-14 -17  13 -16 -17 -22 -18  -4
-29   2  12 -33 -40  16  -4 -29
-18 -50   0 -24  18 -26 -14  23
 15 -12 -20  15 -20 -21 -34 -15
-31 -39  12 -37   3 -17  -6  13
-53 -23  28 -60 -14  12  13  -2
-55  -9  46 -53 -29 -14  11  -6
->
-18  -4 -14 -17  13 -16 -17 -22
 -4 -29 -29   2  12 -33 -40  16
-14  23 -18 -50   0 -24  18 -26
-34 -15  15 -12 -20  15 -20 -21
 -6  13 -31 -39  12 -37   3 -17
 13  -2 -53 -23  28 -60 -14  12
 11  -6 -55  -9  46 -53 -29 -14

 5  3 15  3 11 30  9 20 22
44 33  4  4  4  5  6 13 10
 4 11 13 12  5  7  8 14 10
 8  7 27  7 17  9  3 65  6
11 11 30  2  8  9  3 25  4
 3 14  9  6  7  9  6 18 10
->
20 22  5  3 15  3 11 30  9
13 10 44 33  4  4  4  5  6
14 10  4 11 13 12  5  7  8
65  6  8  7 27  7 17  9  3
25  4 11 11 30  2  8  9  3
18 10  3 14  9  6  7  9  6

 16  -9   0   1 -13 -26   5   4  -3   2  -8   0  24  15
 -3  -7  27  -4  14 -21   2   5  -6   3   8  -5 -31  -4
 -6  -9  -2   8   4  23  -5  -3  -3  -7  10   8  10 -12
  7 -17 -64 -34  -7 -39   1  10  15  33  -7  -2  36 -16
  0  -4  29 -12  21 -32  12  -5  -2  -9  -2  -1 -13  -3
->
 24  15  16  -9   0   1 -13 -26   5   4  -3   2  -8   0
-31  -4  -3  -7  27  -4  14 -21   2   5  -6   3   8  -5
 10 -12  -6  -9  -2   8   4  23  -5  -3  -3  -7  10   8
 36 -16   7 -17 -64 -34  -7 -39   1  10  15  33  -7  -2
-13  -3   0  -4  29 -12  21 -32  12  -5  -2  -9  -2  -1

-14  14 -49   5  17  13 -19  22
-16  17 -52   2  19  10 -19  20
-12  12 -47   6  14  16 -19  24
-17  18 -54   0  20   9 -19  19
->
-19  22 -14  14 -49   5  17  13
-19  20 -16  17 -52   2  19  10
-19  24 -12  12 -47   6  14  16
-19  19 -17  18 -54   0  20   9

-15 -42  15  15 -51  14
-18  19 -44 -44 -45 -44
 -1 -27  -4   1  36  -2
-31 -42  16  16 -47  18
-29 -20  -4  -4 -18  -5
  6 -31  -2   0 -30   1
  9  10 -43 -42 -32 -40
-24 -20  -7  -7 -29  -4
 12 -11 -21 -21 -65 -20
  5 -14 -17 -16 -59 -17
->
-51  14 -15 -42  15  15
-45 -44 -18  19 -44 -44
 36  -2  -1 -27  -4   1
-47  18 -31 -42  16  16
-18  -5 -29 -20  -4  -4
-30   1   6 -31  -2   0
-32 -40   9  10 -43 -42
-29  -4 -24 -20  -7  -7
-65 -20  12 -11 -21 -21
-59 -17   5 -14 -17 -16

 -4  10  22  -1 -11   6  50  24  13 -20
 26   8  23 -11 -52   2  57  11 -30 -39
-51 -22   8 -19  18  40 -37  -6  43  13
-21   0  20  -4  19  57   4 -12  14 -13
-22 -14  25  -8  41  54 -19  -4  -4  -7
-40 -24  30  -1  44  43 -45 -19   2  -6
 45  19  32  -9 -16  58   5 -20  -5 -19
 19  11  33 -26 -47   8  44  -1  -7 -38
->
 13 -20  -4  10  22  -1 -11   6  50  24
-30 -39  26   8  23 -11 -52   2  57  11
 43  13 -51 -22   8 -19  18  40 -37  -6
 14 -13 -21   0  20  -4  19  57   4 -12
 -4  -7 -22 -14  25  -8  41  54 -19  -4
  2  -6 -40 -24  30  -1  44  43 -45 -19
 -5 -19  45  19  32  -9 -16  58   5 -20
 -7 -38  19  11  33 -26 -47   8  44  -1
---
  8  -2   2  14   1  13  11 -13  32  -2  18 -29  10   0
  8   2  10   2  22  -4  -3 -20  22   4   0 -20   0  -1
 16 -21  20  66  54  22  36 -37 -23  25  23 -71  27   0
  9  -3   3  13   2  12  10 -14  32  -1  16 -29  10   0
  2 -17  -5  44 -11  32  36   3 -19   4  29 -30  24   2
->
  8   2  10   2  22  -4  -3 -20  22   4   0 -20   0  -1
  9  -3   3  13   2  12  10 -14  32  -1  16 -29  10   0

  2   6  37
 13  -9   6
 71   0 -28
-43  -6  39
 22   0  -6
 30   5  21
 72   7 -38
 58  -4   8
 54   2 -14
-11  -6 -33
 10   3 -17
 -4   2  59
->
 13  -9   6
-43  -6  39
 30   5  21
 58  -4   8
-11  -6 -33
 -4   2  59

 26  40  -1 -45  -8 -67  20
-45  16 -11 -42  -4 -52  -8
 28  26   0 -31  -8 -43  10
 12 -52  11  14  -8  27   4
->
-45  16 -11 -42  -4 -52  -8
 12 -52  11  14  -8  27   4

 41  26   4  15   7  15   0  43   2  25 -19  28
-36 -33   7 -43   2 -28 -46 -28   0  -9 -39 -20
-43 -27  -3 -17  29 -34 -12 -25   8 -18  16   0
 33  55 -10  -4  -2  28  14  61 -16  27   2  10
-39 -42   2 -30  -7 -26 -24 -49   3 -17  -4 -15
->
-36 -33   7 -43   2 -28 -46 -28   0  -9 -39 -20
 33  55 -10  -4  -2  28  14  61 -16  27   2  10

  2   1  -1   5   1  -9  -5   5   7   1   9
 10   1  30  -7  -5 -11   9   6  11   0 -24
 18   7 -56   3 -11  -3   5   3  -7   7 -26
-20   2 -15  -5  11 -11   6  -8   4  -5 -10
-17  -3 -18 -14  28 -20   2   4  -5   1  -3
  7  -2   9  -4  -9  21  -6  -4 -22   1  -5
->
 10   1  30  -7  -5 -11   9   6  11   0 -24
-20   2 -15  -5  11 -11   6  -8   4  -5 -10
  7  -2   9  -4  -9  21  -6  -4 -22   1  -5

-58  30  -5 -54 -16  -6 -21 -67 -23   3 -18  37 -42 -22
 26 -53  -3  19 -47 -11 -40  26  11 -40 -45 -70  27 -31
->
 26 -53  -3  19 -47 -11 -40  26  11 -40 -45 -70  27 -31
---
  5 -17 -11 -70 -64
  4  -1  36  36   5
 20  66 -11 -11  21
  2  36 -27 -35 -58
  4  15  43  53  44
->
  4  -1  36
 20  66 -11

 -2  49 -41  25  -1
  7 -12 -16 -41   0
  4  35 -53  24   1
->
  7 -12 -16
  4  35 -53

 -1 -14   1   2   0
  2  55  -3  -8  -2
 -1 -13   1   2   0
->
  2  55  -3
 -1 -13   1

  0 -33 -29
  3 -20 -17
-13 -48 -44
 52  33  10
-28  41  25
->
  3 -20 -17
-13 -48 -44

-16  11 -18  70  17
-15 -40 -22 -25  62
-17  11 -20  72  18
->
-15 -40 -22
-17  11 -20

 58   9  -7
  3 -20  55
-55  30  23
 60 -36 -27
->
  3 -20  55
-55  30  23
